Look-ups in named tables: a row name and a column name give one cell, copied from the table.

Rim
cols = Ges, Dipi, Tuzine, Fof, Mev, Topu, Mogu, Ridip, Zado
Nisomeb: [29, 58, -13, 69, 72, 16, -25, 8, -25]
Ziv: [-47, -6, -5, -5, -33, -3, 71, 60, 31]
Zupatem: [48, 48, -77, -9, 17, 4, 15, 45, -15]
Naveke: [28, -9, -12, 17, -35, -8, -59, -45, 21]

Zupatem, Dipi: 48
Nisomeb, Tuzine: -13
Nisomeb, Fof: 69
Nisomeb, Topu: 16
Nisomeb, Mogu: -25
Zupatem, Ges: 48
Ziv, Zado: 31

Derolat:
	Fasif	Kun	Vosulub	Vapadu	Bonik	Temif	Badilo	Dekota	Vob	Nolake
Somaz	179	155	77	71	112	190	81	62	161	100
Rakonim	91	132	126	174	130	125	182	152	118	109
Notol	111	133	118	144	132	135	118	120	143	146
Lim	92	118	154	176	132	109	178	170	113	131
Nopige	87	90	130	90	154	183	157	138	153	156
Muti	172	118	143	70	191	175	210	153	112	39
Bibi	181	148	88	69	108	184	82	69	158	101
Kororov	173	148	78	82	111	185	88	58	174	97
Nukape	85	135	129	173	130	122	182	150	118	104
Zus	76	90	149	169	129	112	170	164	136	179
Bofut	250	222	90	59	133	124	91	119	119	79
Nef	172	125	99	79	99	171	89	87	137	108

Notol, Vosulub -> 118
Rakonim, Vosulub -> 126
Nef, Vosulub -> 99
Nef, Kun -> 125
Nopige, Fasif -> 87
Nukape, Vosulub -> 129
Nukape, Dekota -> 150
Rakonim, Vob -> 118
Somaz, Fasif -> 179
Rakonim, Kun -> 132
Bofut, Vob -> 119
Lim, Kun -> 118
Row with the largest Vob: Kororov

Zak:
	Vupozuv	Sokis
Zipor	31.57	52.83
Dek	55.46	50.20
Val	41.29	58.74
Pok	57.64	56.65
Sok	24.33	40.80
Sinal	68.17	64.37
Tigu	58.89	57.26
Rad	32.18	55.43
Pufal	84.28	63.81
Finuse	52.50	42.79

Pok, Sokis: 56.65
Val, Vupozuv: 41.29
Sok, Sokis: 40.80
Val, Sokis: 58.74
Pufal, Vupozuv: 84.28
Dek, Vupozuv: 55.46
Finuse, Sokis: 42.79
Rad, Sokis: 55.43
Sok, Vupozuv: 24.33
Dek, Sokis: 50.20
Zipor, Sokis: 52.83
Row with the largest Sokis: Sinal

Table Zez
	Fum	Putugam	Vaz	Bul	Pegu	Vaze	Sov	Gelup	Miribil	Lavo
Nus	169	129	101	189	127	54	155	170	220	82
Dogo	133	125	173	150	156	97	198	209	145	139
Rupesu	214	187	64	144	148	165	72	127	141	95
Tefo	186	54	95	169	73	118	70	184	164	189
Pizinok	154	65	219	218	196	61	171	213	167	186
Zos	154	107	89	59	79	159	59	181	194	122
Sus	101	114	101	170	72	72	137	88	200	52
Por	172	123	90	201	90	85	139	138	214	180
Vizive	146	173	144	148	81	174	94	133	220	83

What is the Sov of Sus in Zez? 137
What is the Vaze of Rupesu in Zez? 165
What is the Bul of Vizive in Zez? 148
What is the Gelup of Rupesu in Zez? 127
What is the Lavo of Zos in Zez? 122
What is the Putugam of Sus in Zez? 114
What is the Lavo of Pizinok in Zez? 186
What is the Vaz of Sus in Zez? 101
What is the Fum of Nus in Zez? 169
What is the Bul of Sus in Zez? 170
What is the Miribil of Pizinok in Zez? 167
What is the Miribil of Dogo in Zez? 145
What is the Vaze of Nus in Zez? 54
What is the Sov of Pizinok in Zez? 171
What is the Gelup of Zos in Zez? 181
What is the Sov of Dogo in Zez? 198
What is the Vaze of Vizive in Zez? 174
Row with the largest Pegu: Pizinok

Leripe =
fields: Tev, Furavi, Vas, Modub, Nede, Pimuk, Nuf, Gere
Zurusa: [144, 139, 165, 84, 225, 137, 103, 108]
Virad: [217, 222, 217, 179, 156, 159, 158, 89]
Sen: [220, 169, 216, 183, 186, 169, 129, 122]
Dolosav: [175, 169, 178, 205, 133, 163, 139, 50]
Vomom: [195, 176, 233, 144, 224, 171, 156, 143]
Feno: [151, 173, 162, 93, 215, 128, 117, 146]
Seg: [132, 110, 159, 93, 84, 147, 127, 72]
Sifadal: [123, 193, 185, 68, 184, 135, 164, 106]
Revabip: [160, 152, 182, 59, 195, 129, 98, 124]
Zat: [111, 149, 172, 73, 111, 135, 134, 42]

Dolosav, Modub: 205
Dolosav, Pimuk: 163
Vomom, Vas: 233
Vomom, Pimuk: 171
Revabip, Modub: 59
Zat, Tev: 111
Zurusa, Nuf: 103
Zat, Nuf: 134
Zat, Modub: 73
Sen, Gere: 122
Virad, Nede: 156
Sen, Nuf: 129
Zurusa, Modub: 84
Zat, Gere: 42
Sen, Furavi: 169
Sen, Pimuk: 169

Fepi =
fields: Manuva, Piz, Loleg, Peg, Megol, Fenit, Tob, Kabibut, Sezi, Semu
Padonep: [199, 137, 187, 194, 237, 184, 170, 178, 84, 189]
Tamase: [175, 169, 182, 191, 155, 179, 153, 181, 176, 177]
Suba: [218, 234, 230, 185, 136, 216, 102, 104, 209, 178]
Zapume: [201, 200, 212, 172, 147, 192, 134, 134, 190, 176]
Rom: [179, 168, 179, 161, 172, 168, 178, 172, 172, 163]
Vefafu: [179, 194, 167, 164, 157, 149, 182, 167, 229, 142]
Sab: [174, 162, 193, 199, 145, 183, 148, 178, 179, 174]
Purol: [189, 224, 142, 166, 193, 165, 204, 186, 146, 183]
Bep: [190, 182, 193, 165, 158, 180, 160, 158, 187, 167]
Bog: [205, 124, 197, 199, 246, 190, 170, 177, 61, 193]

Fenit of Tamase is 179
Sezi of Tamase is 176
Loleg of Suba is 230
Semu of Zapume is 176
Peg of Bep is 165
Kabibut of Sab is 178
Which row has the largest Fenit? Suba

Table Rumalut
|  | Pilok | Lipu | Bezeg | Nubuz | Sov | Fozuvu | Bot | Nitoke | Vev | Gefo |
|---|---|---|---|---|---|---|---|---|---|---|
| Kuz | -90.805 | -18.593 | 0.980 | -5.161 | 71.371 | 29.564 | 1.408 | 75.074 | 2.524 | 75.917 |
| Labaro | -74.858 | 22.519 | 6.899 | -55.786 | 57.743 | -3.747 | -27.721 | 57.572 | -40.151 | 62.743 |
| Zuv | 22.892 | -37.317 | -0.332 | 25.887 | -17.377 | 63.213 | 12.134 | -11.793 | 16.703 | -22.446 |
| Bududud | -73.554 | 14.654 | 5.767 | -9.824 | 72.809 | -30.754 | 0.318 | 71.048 | -1.103 | 80.822 |

What is the Nubuz of Bududud in Rumalut?
-9.824
What is the Bot of Kuz in Rumalut?
1.408
What is the Nitoke of Bududud in Rumalut?
71.048
What is the Fozuvu of Labaro in Rumalut?
-3.747
What is the Sov of Kuz in Rumalut?
71.371
What is the Bot of Labaro in Rumalut?
-27.721
What is the Bezeg of Kuz in Rumalut?
0.980
What is the Vev of Kuz in Rumalut?
2.524
What is the Fozuvu of Kuz in Rumalut?
29.564

